Below are the code and all the weights of a small trained network. Each question names an input and a class and asks about switching units off, where a switched-off unit gives its printed mean instead of its output.

import numpy as np


def w(rows, s, z=0):
    codes = np.array(rows[::2]) - 128.0
    scale = np.full(codes.shape[1], s)
    scale[-1] = z or s
    return codes * scale


def f(y):
    return y / 2 * (1 + np.tanh(0.7978845608 * (y + 0.044715 * y**3)))


def log_softmax(a):
    a = a - a.max(-1, keepdims=True)
    return a - np.log(np.exp(a).sum(-1, keepdims=True))


def net(x, mask):
    res = np.array(x, float).reshape(1, 4) / 4 @ E
    y = f(res @ A[0][:, :-1].T + A[0][:, -1])
    res = res + np.where(mask, y, B[0][:, -1]) @ B[0][:, :-1]
    return log_softmax(res[-1] @ U[:, :-1].T + U[:, -1])


A, B = {}, {}
E = w([
[134,124,137],'x0',
[10,86,174],'x1',
[94,255,170],'x2',
[119,134,115],'x3',
],0.011)
A[0] = w([
[26,76,171,179],'neuron 0',
[117,89,134,155],'neuron 1',
[51,153,192,91],'neuron 2',
[222,31,29,255],'neuron 3',
[111,126,76,128],'neuron 4',
[60,7,137,121],'neuron 5',
[78,212,192,124],'neuron 6',
[57,139,179,98],'neuron 7',
[219,239,124,192],'neuron 8',
],0.018,0.0065)
B[0] = w([
[185,94,59,224],'neuron 0',
[129,120,97,154],'neuron 1',
[210,143,180,193],'neuron 2',
[88,3,214,255],'neuron 3',
[123,114,125,132],'neuron 4',
[130,128,6,217],'neuron 5',
[187,175,191,215],'neuron 6',
[200,129,164,184],'neuron 7',
[36,208,128,237],'neuron 8',
],0.038,0.02)
U = w([
[81,88,136,251],'0',
[64,227,113,119],'1',
[102,95,5,73],'2',
[181,128,157,3],'3',
],0.013,0.0036)

Each question gives the input, the list of numbers given to net, and the class t.
The units are the neurons (one row each of A and B). Each row of codes is followed by its name. A weight is (code - 128) times the scale printed after its matrix; where a second scale follows, it is the last column's (A, B and U).
mask holds one flag per neuron, in row order. A switched-off neuron (its flag False) gives its mean, the last column of its row in B, instead of its output. The means were averaged over made-up inputs and are rounded, as every weight is.
A unit's drop is (log p(t) with every unit on - log p(t) with that unit switched off) / (log p(t) with every unit on - log p(t) with every unit switched off).
The circuit of an input: a set's keep is (log p(t) with only the set's units on - log p(t) with every unit switched off) / (log p(t) with every unit on - log p(t) with every unit switched off). Starting from all 9 units, units are removed one at a time, each time the one whose removal leaves the highest keep (on an exact tie, the one counted first), for as long as the keep stays at least 0.8.
units of the circuit, in order: the units of the circuit, biggest drop first
top k neurons: the k neurons with the biggest drops, biggest first
drop when u is switched off: that unit's drop, to one decimal
input [-1,0,-6,4], class 0: units of the circuit, in order	(neuron 3)
input [-8,8,1,8], class 3: top 3 neurons	(neuron 2; neuron 7; neuron 6)
input [6,5,0,0], class 2: top 2 neurons	(neuron 5; neuron 0)
input [5,0,8,-6], class 1: top 3 neurons	(neuron 8; neuron 3; neuron 0)
input [-5,1,-8,3], class 2: top 2 neurons	(neuron 5; neuron 6)
input [2,0,7,-4], class 1: top 2 neurons	(neuron 8; neuron 3)
input [-7,0,8,-5], class 1: top 2 neurons	(neuron 8; neuron 3)
input [3,0,6,-5], class 1: top 2 neurons	(neuron 3; neuron 8)
input [-4,-3,-8,-3], class 0: drop when neuron 3 is switched off	3.4
input [6,-8,-1,-6], class 0: drop when neuron 3 is switched off	2.3
input [7,-3,2,-1], class 1: drop when neuron 8 is switched off	0.0
input [7,-2,2,-3], class 1: drop when neuron 3 is switched off	0.1
